Below is a small trained network, with its code and all its weights. Each question gives an input and a target symbol and asks what happens when units are switched off, that is, made to give their printed mean instead of their output.

import numpy as np


def w(rows, s, z=0):
    codes = np.array(rows[::2]) - 128.0
    scale = np.full(codes.shape[1], s)
    scale[-1] = z or s
    return codes * scale


def f(y):
    return y / 2 * (1 + np.tanh(0.7978845608 * (y + 0.044715 * y**3)))


def softmax(a):
    e = np.exp(a - a.max(-1, keepdims=True))
    return e / e.sum(-1, keepdims=True)


def log_softmax(a):
    a = a - a.max(-1, keepdims=True)
    return a - np.log(np.exp(a).sum(-1, keepdims=True))


def net(x, mask):
    ids = ['δεξπστφ'.index(c) for c in x.split()]
    T = len(ids)
    res = E[ids] + P[:T]
    u = 0
    for l in range(2):
        q, k, v = (res @ M[l].T for M in (Q, K, V))
        z = softmax(np.where(np.tri(T) > 0, q @ k.T / 4**0.5, -1e9)) @ v
        res = res + np.where(mask[u], z, O[l][:, -1]) @ O[l][:, :-1]
        u += 1
        y = f(res @ A[l][:, :-1].T + A[l][:, -1])
        res = res + np.where(mask[u : u + 4], y, B[l][:, -1]) @ B[l][:, :-1]
        u += 4
    return log_softmax(res[-1] @ U[:, :-1].T + U[:, -1])


Q, K, V, O, A, B = {}, {}, {}, {}, {}, {}
E = w([
[149,175,130,120,117,138,116,80,122],'δ',
[125,70,173,106,146,165,168,187,183],'ε',
[167,141,106,143,121,186,105,129,146],'ξ',
[69,101,100,87,89,180,117,251,79],'π',
[156,165,128,100,114,164,99,105,132],'σ',
[172,145,111,141,144,141,96,113,121],'τ',
[102,183,139,144,152,132,176,209,98],'φ',
],0.02)
P = w([
[106,156,82,147,2,95,67,191,206],'0',
[83,74,135,87,120,146,116,102,4],'1',
[153,126,125,59,153,154,120,129,89],'2',
[175,118,150,87,172,138,100,145,94],'3',
[167,132,163,99,157,141,133,126,95],'4',
[151,149,201,128,131,134,130,119,102],'5',
[153,142,207,140,133,144,138,122,94],'6',
[142,153,211,178,120,153,157,111,103],'7',
[152,137,214,164,143,164,139,115,97],'8',
[145,130,225,144,148,165,141,99,94],'9',
[130,140,218,165,152,141,139,94,102],'10',
[116,139,194,126,160,168,125,82,110],'11',
[121,127,178,127,183,163,118,95,88],'12',
[149,92,165,119,161,151,126,120,120],'13',
],0.0089)
Q[0] = w([
[89,137,83,111,111,172,106,156,1],'L0H1',
[156,128,102,162,63,35,75,234,205],'L0H1',
[140,138,130,218,85,126,126,132,79],'L0H1',
[149,203,150,115,167,146,228,145,198],'L0H1',
],0.006)
K[0] = w([
[64,52,125,71,84,120,128,167,178],'L0H1',
[64,165,63,139,113,148,152,187,123],'L0H1',
[157,119,109,60,123,144,181,183,152],'L0H1',
[55,128,253,236,198,118,185,122,179],'L0H1',
],0.0062)
V[0] = w([
[135,81,53,85,55,190,33,109,153],'L0H1',
[119,80,227,115,136,253,195,180,175],'L0H1',
[254,175,168,230,208,163,108,103,167],'L0H1',
[81,206,107,127,103,116,109,195,83],'L0H1',
],0.0072)
O[0] = w([
[129,207,2,236,29,188,134,167,104,72],'L0H1',
[26,174,52,13,141,129,24,59,63,255],'L0H1',
[147,113,191,147,210,38,34,100,182,125],'L0H1',
[199,142,138,35,190,225,206,71,115,186],'L0H1',
],0.0077,0.0094)
A[0] = w([
[103,237,84,202,67,49,187,246,151,223],'L0N1',
[108,142,48,228,68,121,69,240,219,2],'L0N2',
[38,58,65,83,169,75,74,254,138,178],'L0N3',
[80,224,86,215,200,106,43,197,10,185],'L0N4',
],0.0058,0.0047)
B[0] = w([
[131,66,161,147,30,220,173,232,194,141],'L0N1',
[147,69,46,131,128,37,1,204,140,136],'L0N2',
[85,161,210,75,20,88,193,27,134,226],'L0N3',
[128,126,127,28,143,134,139,133,213,255],'L0N4',
],0.0087,0.0071)
Q[1] = w([
[210,164,94,95,161,164,19,73,142],'L1H1',
[157,62,138,141,90,136,71,1,95],'L1H1',
[108,189,244,55,186,167,226,162,239],'L1H1',
[35,66,139,136,140,27,89,145,19],'L1H1',
],0.0076)
K[1] = w([
[96,99,135,142,106,86,151,248,218],'L1H1',
[170,75,88,215,61,157,107,152,198],'L1H1',
[90,202,176,83,158,127,95,76,181],'L1H1',
[158,31,194,175,155,156,106,77,2],'L1H1',
],0.008)
V[1] = w([
[144,164,144,145,161,227,255,92,156],'L1H1',
[184,82,128,190,211,59,39,93,220],'L1H1',
[63,163,81,70,178,101,106,71,112],'L1H1',
[171,132,234,135,91,70,185,85,150],'L1H1',
],0.0077)
O[1] = w([
[143,12,23,47,143,106,42,63,200,153],'L1H1',
[61,76,128,243,97,130,57,205,37,3],'L1H1',
[118,233,43,193,218,139,97,125,169,174],'L1H1',
[103,31,67,2,105,69,135,137,34,122],'L1H1',
],0.0064,0.025)
A[1] = w([
[193,154,149,137,212,54,139,96,92,165],'L1N1',
[203,96,97,105,122,158,123,47,205,208],'L1N2',
[75,149,65,190,123,66,118,158,195,2],'L1N3',
[103,2,148,173,106,105,127,168,22,50],'L1N4',
],0.0081,0.0046)
B[1] = w([
[175,194,50,153,153,216,147,124,163,178],'L1N1',
[80,82,130,190,167,80,114,122,76,255],'L1N2',
[100,167,73,60,219,93,196,193,218,128],'L1N3',
[81,254,123,53,219,34,89,66,11,138],'L1N4',
],0.0079,0.036)
U = w([
[67,59,171,2,101,37,212,171,154,132],'δ',
[144,161,83,97,181,206,171,157,93,124],'ε',
[18,114,150,197,162,165,183,159,144,160],'ξ',
[117,123,163,139,136,90,167,105,161,3],'π',
[155,117,168,98,97,185,115,118,168,161],'σ',
[77,134,135,136,136,101,131,120,98,51],'τ',
[138,115,61,152,75,114,24,38,103,187],'φ',
],0.0065,0.0055)

Each question gives the input, a string of symbols that net reads in full, and the target symbol t.
The units are the heads (4 rows each of Q, K, V and O) and the neurons (one row each of A and B). Each row of codes is followed by its name. A weight is (code - 128) times the scale printed after its matrix; where a second scale follows, it is the last column's (O, A, B and U).
mask holds one flag per unit, layer by layer, with each layer's heads first. A switched-off unit (its flag False) gives its mean, the last column of its rows in O or B, instead of its output. The means were averaged over made-up inputs and are rounded, as every weight is.
A unit's drop is (log p(t) with every unit on - log p(t) with that unit switched off) / (log p(t) with every unit on - log p(t) with every unit switched off).
The circuit of an input: a set's keep is (log p(t) with only the set's units on - log p(t) with every unit switched off) / (log p(t) with every unit on - log p(t) with every unit switched off). Starting from all 10 units, units are removed one at a time, each time the one whose removal leaves the highest keep (on an exact tie, the one counted first), for as long as the keep stays at least 0.8.
units of the circuit, in order: the units of the circuit, biggest drop first
top k neurons: the k neurons with the biggest drops, biggest first
top k neurons in layer l: the k neurons of layer l with the biggest drops, biggest first
drop of u: that unit's drop, to one decimal
input ξ ξ ξ ε φ, target δ: top 2 neurons	[L0N3; L0N4]
input π ε δ ε φ ε ξ, target π: units of the circuit, in order	[L0H1; L1N2; L1H1; L0N2]
input ε ε τ δ φ, target δ: top 2 neurons	[L0N4; L0N1]
input φ ξ ε δ σ π ε, target ξ: units of the circuit, in order	[L1H1]
input ε φ δ φ φ φ φ φ ε δ φ δ, target ε: top 2 neurons	[L1N1; L0N3]
input φ ξ σ, target φ: top 2 neurons	[L1N2; L0N3]
input φ ε φ σ ε δ τ δ τ σ, target φ: units of the circuit, in order	[L1H1; L0H1]
input σ ε ε φ τ, target σ: top 3 neurons	[L0N2; L0N1; L1N2]
input δ ξ ε δ ε φ φ τ δ, target δ: units of the circuit, in order	[L0H1; L1H1; L0N1]
input τ φ δ ξ ε φ ε φ ε φ φ ε, target ε: top 3 neurons	[L0N4; L1N1; L1N2]
input φ τ δ ξ σ φ σ π, target δ: units of the circuit, in order	[L1N1; L0H1; L1H1]
input π φ φ π ξ, target π: top 3 neurons	[L1N2; L0N1; L0N2]
input ε φ σ δ ε φ ε ε δ, target ε: top 3 neurons in layer 0	[L0N2; L0N3; L0N1]
input τ φ δ, target τ: top 3 neurons	[L0N2; L1N4; L0N1]
input ξ δ ε φ τ ε φ τ φ φ φ τ ξ, target ξ: units of the circuit, in order	[L0N2; L0H1; L1H1]
input δ φ φ φ ξ, target δ: units of the circuit, in order	[L0H1; L1H1]
input ε δ ε τ φ τ, target ε: top 3 neurons	[L0N3; L1N1; L0N2]
input ε φ π σ φ τ, target ε: units of the circuit, in order	[L0H1; L1H1; L0N3]
input φ δ ξ φ ε φ ξ φ φ φ φ π, target δ: top 2 neurons	[L1N1; L0N3]
input τ ε φ φ σ ε φ ξ δ, target τ: top 4 neurons	[L0N2; L1N4; L0N3; L0N1]
input π ε φ φ π φ σ φ δ δ, target π: top 2 neurons	[L1N2; L0N1]
input ε φ τ φ ε ε δ ε φ φ ε, target ε: top 3 neurons	[L1N1; L0N4; L1N2]
input π ξ δ σ φ σ δ π φ φ π σ, target π: top neuron	[L1N2]
input φ ε φ φ δ φ φ φ ξ, target φ: top 2 neurons	[L1N2; L0N1]
input π δ π ε ε φ φ φ τ φ σ δ, target π: drop of L1N2	1.4
input ξ φ δ δ τ φ φ σ, target ξ: drop of L0H1	0.9
input δ δ ε δ δ φ φ π φ φ φ δ, target δ: drop of L0N1	1.0
input δ φ ε φ σ ε φ τ, target δ: drop of L0N1	0.7
